Here is a tiny trained network, its code and every weight. The questions are about switching its units off for an input and a target symbol, where a switched-off unit gives its printed mean instead of its output.

import numpy as np


def w(rows, s, z=0):
    codes = np.array(rows[::2]) - 128.0
    scale = np.full(codes.shape[1], s)
    scale[-1] = z or s
    return codes * scale


def f(y):
    return y / 2 * (1 + np.tanh(0.7978845608 * (y + 0.044715 * y**3)))


def softmax(a):
    e = np.exp(a - a.max(-1, keepdims=True))
    return e / e.sum(-1, keepdims=True)


def log_softmax(a):
    a = a - a.max(-1, keepdims=True)
    return a - np.log(np.exp(a).sum(-1, keepdims=True))


def net(x, mask):
    ids = ['ΛΠαβγδεζημτψ'.index(c) for c in x.split()]
    T = len(ids)
    res = E[ids] + P[:T]
    u = 0
    for l in range(3):
        r = res
        for j in range(2):
            rows = slice(2 * j, 2 * j + 2)
            q, k, v = (r @ M[l][rows].T for M in (Q, K, V))
            z = softmax(np.where(np.tri(T) > 0, q @ k.T / 2**0.5, -1e9)) @ v
            o = O[l][rows]
            res = res + np.where(mask[u + j], z, o[:, -1]) @ o[:, :-1]
        u += 2
        y = f(res @ A[l][:, :-1].T + A[l][:, -1])
        res = res + np.where(mask[u : u + 8], y, B[l][:, -1]) @ B[l][:, :-1]
        u += 8
    return log_softmax(res[-1] @ U[:, :-1].T + U[:, -1])


Q, K, V, O, A, B = {}, {}, {}, {}, {}, {}
E = w([
[77,202,209,110,158,86,63],'Λ',
[144,168,6,122,182,148,112],'Π',
[202,94,209,186,114,91,97],'α',
[88,105,135,128,39,117,193],'β',
[189,111,145,244,69,46,168],'γ',
[123,153,197,169,65,105,136],'δ',
[63,202,103,197,53,72,148],'ε',
[1,170,156,90,92,134,67],'ζ',
[141,73,141,132,94,103,161],'η',
[144,109,207,71,176,75,91],'μ',
[185,34,180,116,122,103,114],'τ',
[65,90,214,55,87,173,93],'ψ',
],0.0058)
P = w([
[94,5,89,76,19,5,213],'0',
[148,253,232,153,173,37,19],'1',
[127,212,232,118,163,61,20],'2',
[81,166,218,122,147,84,29],'3',
[76,118,212,131,125,97,46],'4',
[52,99,210,110,163,96,50],'5',
[75,91,216,119,138,111,55],'6',
[73,94,217,123,121,123,73],'7',
[85,70,205,130,133,118,81],'8',
[67,60,205,121,121,149,74],'9',
[54,67,206,117,126,134,93],'10',
[60,60,206,89,131,135,103],'11',
[64,47,194,85,136,133,135],'12',
[64,48,184,89,130,142,115],'13',
],0.0037)
Q[0] = w([
[106,95,92,80,151,229,175],'L0H1',
[137,187,184,196,138,33,40],'L0H1',
[121,220,4,88,176,231,204],'L0H2',
[222,196,4,135,160,230,197],'L0H2',
],0.0043)
K[0] = w([
[163,185,116,156,210,166,87],'L0H1',
[91,51,155,64,27,160,191],'L0H1',
[253,213,196,236,238,94,9],'L0H2',
[223,211,208,191,252,87,53],'L0H2',
],0.0044)
V[0] = w([
[212,53,199,67,88,173,152],'L0H1',
[45,206,139,165,203,145,57],'L0H1',
[12,144,107,2,82,160,120],'L0H2',
[79,68,77,44,42,148,204],'L0H2',
],0.0052)
O[0] = w([
[46,34,62,49,190,112,204,189],'L0H1',
[153,196,219,153,126,203,44,104],'L0H1',
[27,141,196,245,254,44,53,251],'L0H2',
[42,78,54,189,194,41,197,246],'L0H2',
],0.0052,0.0014)
A[0] = w([
[122,59,98,2,131,139,153,185],'L0N1',
[81,60,42,196,185,41,210,127],'L0N2',
[123,122,120,92,167,155,159,2],'L0N3',
[83,75,21,220,90,58,212,163],'L0N4',
[72,227,221,104,82,70,108,240],'L0N5',
[85,63,206,196,115,103,69,246],'L0N6',
[174,121,186,84,45,94,193,229],'L0N7',
[226,172,103,33,110,222,68,126],'L0N8',
],0.0049,0.0033)
B[0] = w([
[160,33,100,63,186,12,166,149],'L0N1',
[67,109,33,121,121,134,234,156],'L0N2',
[172,128,125,100,207,222,94,100],'L0N3',
[71,109,34,141,68,118,235,162],'L0N4',
[174,1,239,144,53,85,55,229],'L0N5',
[25,147,246,155,111,33,74,254],'L0N6',
[156,68,223,103,45,58,185,172],'L0N7',
[88,178,35,216,210,204,201,105],'L0N8',
],0.0041,0.0054)
Q[1] = w([
[205,236,30,178,144,216,85],'L1H1',
[75,2,241,111,87,43,175],'L1H1',
[29,84,242,192,64,47,184],'L1H2',
[50,100,233,217,71,72,138],'L1H2',
],0.0044)
K[1] = w([
[223,207,237,80,195,215,33],'L1H1',
[17,65,3,193,74,33,201],'L1H1',
[98,27,22,113,128,30,217],'L1H2',
[62,88,42,95,122,42,219],'L1H2',
],0.005)
V[1] = w([
[160,96,246,27,242,137,3],'L1H1',
[240,111,173,32,83,120,129],'L1H1',
[52,200,167,250,147,162,36],'L1H2',
[68,80,51,20,246,122,191],'L1H2',
],0.0044)
O[1] = w([
[158,131,120,25,177,11,170,4],'L1H1',
[253,112,14,22,53,89,34,95],'L1H1',
[121,206,208,151,171,92,239,40],'L1H2',
[67,60,77,156,207,153,63,214],'L1H2',
],0.005,0.016)
A[1] = w([
[64,113,47,254,21,225,87,76],'L1N1',
[139,78,71,70,122,50,88,147],'L1N2',
[67,9,99,93,253,86,139,114],'L1N3',
[70,17,129,172,140,174,191,240],'L1N4',
[129,44,76,76,115,159,146,51],'L1N5',
[21,66,186,161,185,160,176,124],'L1N6',
[149,60,20,115,11,176,63,131],'L1N7',
[105,25,139,38,145,24,41,253],'L1N8',
],0.0038,0.004)
B[1] = w([
[167,61,192,110,179,237,94,249],'L1N1',
[194,114,55,30,59,42,129,132],'L1N2',
[45,237,41,146,185,56,56,157],'L1N3',
[59,149,152,193,127,138,65,234],'L1N4',
[181,151,36,108,111,165,92,128],'L1N5',
[50,187,128,215,200,138,160,200],'L1N6',
[226,61,130,69,31,190,53,185],'L1N7',
[74,124,46,154,3,8,98,199],'L1N8',
],0.0042,0.013)
Q[2] = w([
[3,80,155,231,74,92,81],'L2H1',
[20,124,135,160,142,81,127],'L2H1',
[26,53,156,217,48,149,59],'L2H2',
[52,52,102,198,11,132,122],'L2H2',
],0.0047)
K[2] = w([
[200,142,15,55,151,55,221],'L2H1',
[148,148,51,81,118,133,211],'L2H1',
[152,175,103,9,211,23,216],'L2H2',
[105,217,82,94,216,57,253],'L2H2',
],0.004)
V[2] = w([
[216,79,45,54,67,208,48],'L2H1',
[185,83,184,146,40,222,208],'L2H1',
[178,120,112,36,48,2,119],'L2H2',
[57,134,32,112,195,42,90],'L2H2',
],0.0052)
O[2] = w([
[212,131,20,45,126,176,33,143],'L2H1',
[58,254,51,148,64,201,121,68],'L2H1',
[243,149,223,35,64,48,126,40],'L2H2',
[168,24,141,63,220,70,142,249],'L2H2',
],0.0051,0.012)
A[2] = w([
[121,97,13,118,226,183,36,38],'L2N1',
[121,69,57,89,205,205,101,8],'L2N2',
[78,144,206,239,118,188,189,51],'L2N3',
[88,183,189,151,103,32,208,89],'L2N4',
[47,102,210,190,227,140,243,137],'L2N5',
[45,191,141,212,163,254,220,33],'L2N6',
[41,144,176,150,121,35,227,57],'L2N7',
[59,195,8,207,175,175,69,253],'L2N8',
],0.0044,0.0036)
B[2] = w([
[203,126,215,79,159,236,208,233],'L2N1',
[211,109,179,54,203,227,123,197],'L2N2',
[183,215,130,55,188,79,87,211],'L2N3',
[193,155,161,37,102,230,196,144],'L2N4',
[34,207,39,42,146,107,39,240],'L2N5',
[178,241,87,108,154,47,1,208],'L2N6',
[125,192,226,51,149,184,235,156],'L2N7',
[156,110,217,202,15,185,135,250],'L2N8',
],0.0047,0.017)
U = w([
[166,74,138,173,152,4,98,135],'Λ',
[125,108,149,191,115,97,137,192],'Π',
[124,228,68,170,72,71,48,100],'α',
[57,87,116,203,42,93,146,254],'β',
[142,173,42,49,72,84,46,102],'γ',
[196,104,117,50,234,144,124,54],'δ',
[143,127,244,114,68,126,196,129],'ε',
[120,202,144,38,169,128,123,115],'ζ',
[143,170,127,114,53,204,152,84],'η',
[133,55,205,197,186,192,240,30],'μ',
[37,56,99,120,190,77,147,140],'τ',
[100,158,76,139,212,179,83,21],'ψ',
],0.0037,0.0039)

Each question gives the input, a string of symbols that net reads in full, and the target symbol t.
The units are the heads (2 rows each of Q, K, V and O) and the neurons (one row each of A and B). Each row of codes is followed by its name. A weight is (code - 128) times the scale printed after its matrix; where a second scale follows, it is the last column's (O, A, B and U).
mask holds one flag per unit, layer by layer, with each layer's heads first. A switched-off unit (its flag False) gives its mean, the last column of its rows in O or B, instead of its output. The means were averaged over made-up inputs and are rounded, as every weight is.
A unit's drop is (log p(t) with every unit on - log p(t) with that unit switched off) / (log p(t) with every unit on - log p(t) with every unit switched off).
k most important neurons: the k neurons with the biggest drops, biggest first
k most important neurons of layer l: the k neurons of layer l with the biggest drops, biggest first
heads that matter: for each layer, one digit per head in row order, 1 if its drop is at least 0.15 and else 0, layers parted by /
input τ ε ε β β ε ε ζ, target δ: 2 most important neurons => (L0N1 L1N3)
input ζ ζ β ε ψ δ β, target ζ: heads that matter => 01 / 11 / 10
input η η η η Λ ε β Λ β ψ τ β, target μ: heads that matter => 11 / 11 / 10
input α δ ε μ β α τ β Π β γ ζ Λ, target γ: 2 most important neurons of layer 1 => (L1N6 L1N2)
input β β ζ δ β τ ε δ τ γ Λ τ ε, target ψ: heads that matter => 11 / 10 / 01
input ψ β δ η δ α ε ε τ ε, target τ: heads that matter => 11 / 10 / 11
input ζ μ ψ Λ ζ β β Π γ β ζ ε δ, target ζ: most important neuron of layer 1 => (L1N7)
input ε ψ μ ψ μ μ ε, target α: 2 most important neurons => (L0N4 L2N6)
input τ α ψ ε μ δ α μ μ β η δ, target δ: heads that matter => 11 / 01 / 11
input ε γ τ δ γ ζ α δ Λ, target α: 2 most important neurons => (L0N4 L2N6)
input τ Λ μ δ ζ γ γ δ β ψ, target δ: 3 most important neurons => (L0N1 L1N3 L0N2)
input ψ η β β β ε ε β α τ δ β τ, target τ: 2 most important neurons of layer 0 => (L0N1 L0N2)
input η τ β α β β ψ, target μ: 3 most important neurons => (L0N4 L0N2 L0N1)
input τ τ η ζ Λ γ τ γ ε τ γ δ η τ, target δ: 2 most important neurons => (L0N1 L0N2)
input γ ζ β δ ζ β, target η: 2 most important neurons of layer 1 => (L1N7 L1N1)
input η ψ β, target μ: 4 most important neurons => (L0N4 L0N2 L0N1 L2N5)
input Λ Λ ζ Λ τ, target ε: heads that matter => 00 / 11 / 11
input γ γ ψ ψ β τ, target η: most important neuron => (L0N4)
input β τ Λ β δ, target ψ: 3 most important neurons of layer 0 => (L0N4 L0N2 L0N5)
input ζ ψ β ζ β ζ, target ζ: 2 most important neurons of layer 2 => (L2N7 L2N5)
input β γ γ β Λ β μ β ζ μ τ, target ψ: most important neuron => (L0N4)
input α Π ε β μ γ β Λ ε μ ε δ η Π, target γ: heads that matter => 11 / 10 / 11
input ζ β ψ τ Λ η τ ζ β ζ β τ, target ζ: 2 most important neurons of layer 2 => (L2N7 L2N5)
input γ Λ τ α ε γ δ ψ, target η: 2 most important neurons of layer 1 => (L1N7 L1N1)
input ε ψ ε β ζ ζ ψ Λ α β Λ μ ε ψ, target α: 2 most important neurons of layer 0 => (L0N4 L0N2)
input β α ζ ψ β ζ, target ψ: 2 most important neurons of layer 0 => (L0N4 L0N2)
